Here is a tiny trained network, its code and every weight. The questions are about switching its units off for an input and a class, where a switched-off unit gives its printed mean instead of its output.

import numpy as np


def w(rows, s, z=0):
    codes = np.array(rows[::2]) - 128.0
    scale = np.full(codes.shape[1], s)
    scale[-1] = z or s
    return codes * scale


def f(y):
    return y / 2 * (1 + np.tanh(0.7978845608 * (y + 0.044715 * y**3)))


def log_softmax(a):
    a = a - a.max(-1, keepdims=True)
    return a - np.log(np.exp(a).sum(-1, keepdims=True))


def net(x, mask):
    res = np.array(x, float).reshape(1, 7) / 4 @ E
    y = f(res @ A[0][:, :-1].T + A[0][:, -1])
    res = res + np.where(mask, y, B[0][:, -1]) @ B[0][:, :-1]
    return log_softmax(res[-1] @ U[:, :-1].T + U[:, -1])


A, B = {}, {}
E = w([
[55,93,1],'x0',
[193,101,194],'x1',
[145,132,52],'x2',
[114,55,123],'x3',
[163,72,102],'x4',
[182,111,125],'x5',
[61,83,164],'x6',
],0.0077)
A[0] = w([
[105,195,131,178],'N1',
[117,176,30,89],'N2',
[88,48,125,165],'N3',
[94,173,88,212],'N4',
[139,205,24,217],'N5',
[76,190,139,254],'N6',
[114,8,104,149],'N7',
[233,110,224,161],'N8',
[112,82,210,175],'N9',
[49,103,137,181],'N10',
],0.011,0.0064)
B[0] = w([
[137,82,128,167],'N1',
[167,125,145,182],'N2',
[47,161,17,184],'N3',
[159,45,119,193],'N4',
[199,49,105,230],'N5',
[77,61,194,207],'N6',
[147,194,64,199],'N7',
[135,174,167,254],'N8',
[130,194,167,194],'N9',
[11,129,136,184],'N10',
],0.011,0.0094)
U = w([
[81,151,193,191],'0',
[208,244,236,91],'1',
[100,144,221,56],'2',
[69,200,95,128],'3',
[201,92,118,31],'4',
[95,80,113,129],'5',
[141,75,152,253],'6',
],0.011,0.0046)

Each question gives the input, the list of numbers given to net, and the class t.
The units are the neurons (one row each of A and B). Each row of codes is followed by its name. A weight is (code - 128) times the scale printed after its matrix; where a second scale follows, it is the last column's (A, B and U).
mask holds one flag per neuron, in row order. A switched-off neuron (its flag False) gives its mean, the last column of its row in B, instead of its output. The means were averaged over made-up inputs and are rounded, as every weight is.
A unit's drop is (log p(t) with every unit on - log p(t) with that unit switched off) / (log p(t) with every unit on - log p(t) with every unit switched off).
The circuit of an input: a set's keep is (log p(t) with only the set's units on - log p(t) with every unit switched off) / (log p(t) with every unit on - log p(t) with every unit switched off). Starting from all 10 units, units are removed one at a time, each time the one whose removal leaves the highest keep (on an exact tie, the one counted first), for as long as the keep stays at least 0.8.
units of the circuit, in order: the units of the circuit, biggest drop first
unit that matters most: the unit with the biggest drop
top k neurons: the k neurons with the biggest drops, biggest first
drop when u is switched off: that unit's drop, to one decimal
input [6,-5,-3,-3,-7,8,-4], class 6: top 2 neurons => [N6; N7]
input [8,-7,8,0,2,2,-2], class 4: units of the circuit, in order => [N5]
input [1,7,-1,5,5,-1,1], class 3: units of the circuit, in order => [N3; N7; N5]
input [-4,-8,1,3,7,-4,4], class 3: top 2 neurons => [N5; N3]
input [0,0,5,-1,-5,3,-4], class 4: units of the circuit, in order => [N5; N10]
input [6,5,8,-8,7,-4,-1], class 4: units of the circuit, in order => [N5; N10]
input [5,-5,-8,5,-3,-4,2], class 3: top 3 neurons => [N3; N5; N10]
input [-4,-5,1,-1,4,8,0], class 1: units of the circuit, in order => [N3; N4]
input [-4,-4,5,-3,2,0,1], class 4: units of the circuit, in order => [N10; N5]
input [1,-2,-2,6,0,-4,-2], class 3: units of the circuit, in order => [N5; N3]
input [-5,5,8,8,0,-2,8], class 3: top 2 neurons => [N3; N7]
input [2,0,0,0,8,7,0], class 3: top 2 neurons => [N7; N4]
input [8,-3,2,-8,-5,0,3], class 5: top 2 neurons => [N10; N8]
input [-6,3,-2,3,6,-7,6], class 1: top 2 neurons => [N9; N8]
input [-1,4,-7,-3,-6,8,8], class 1: units of the circuit, in order => [N9]
input [7,-6,-2,0,-3,0,-3], class 6: top 2 neurons => [N5; N2]
input [5,-8,-1,-1,-8,-1,-7], class 6: drop when N6 is switched off => 0.2
input [0,-7,-2,0,5,5,-6], class 4: drop when N6 is switched off => 0.1
input [4,6,-6,6,-2,-7,2], class 3: drop when N3 is switched off => 0.2
input [6,5,6,-3,-3,5,-5], class 4: drop when N10 is switched off => 0.1
input [6,-5,-4,-4,-8,-8,7], class 5: unit that matters most => N4
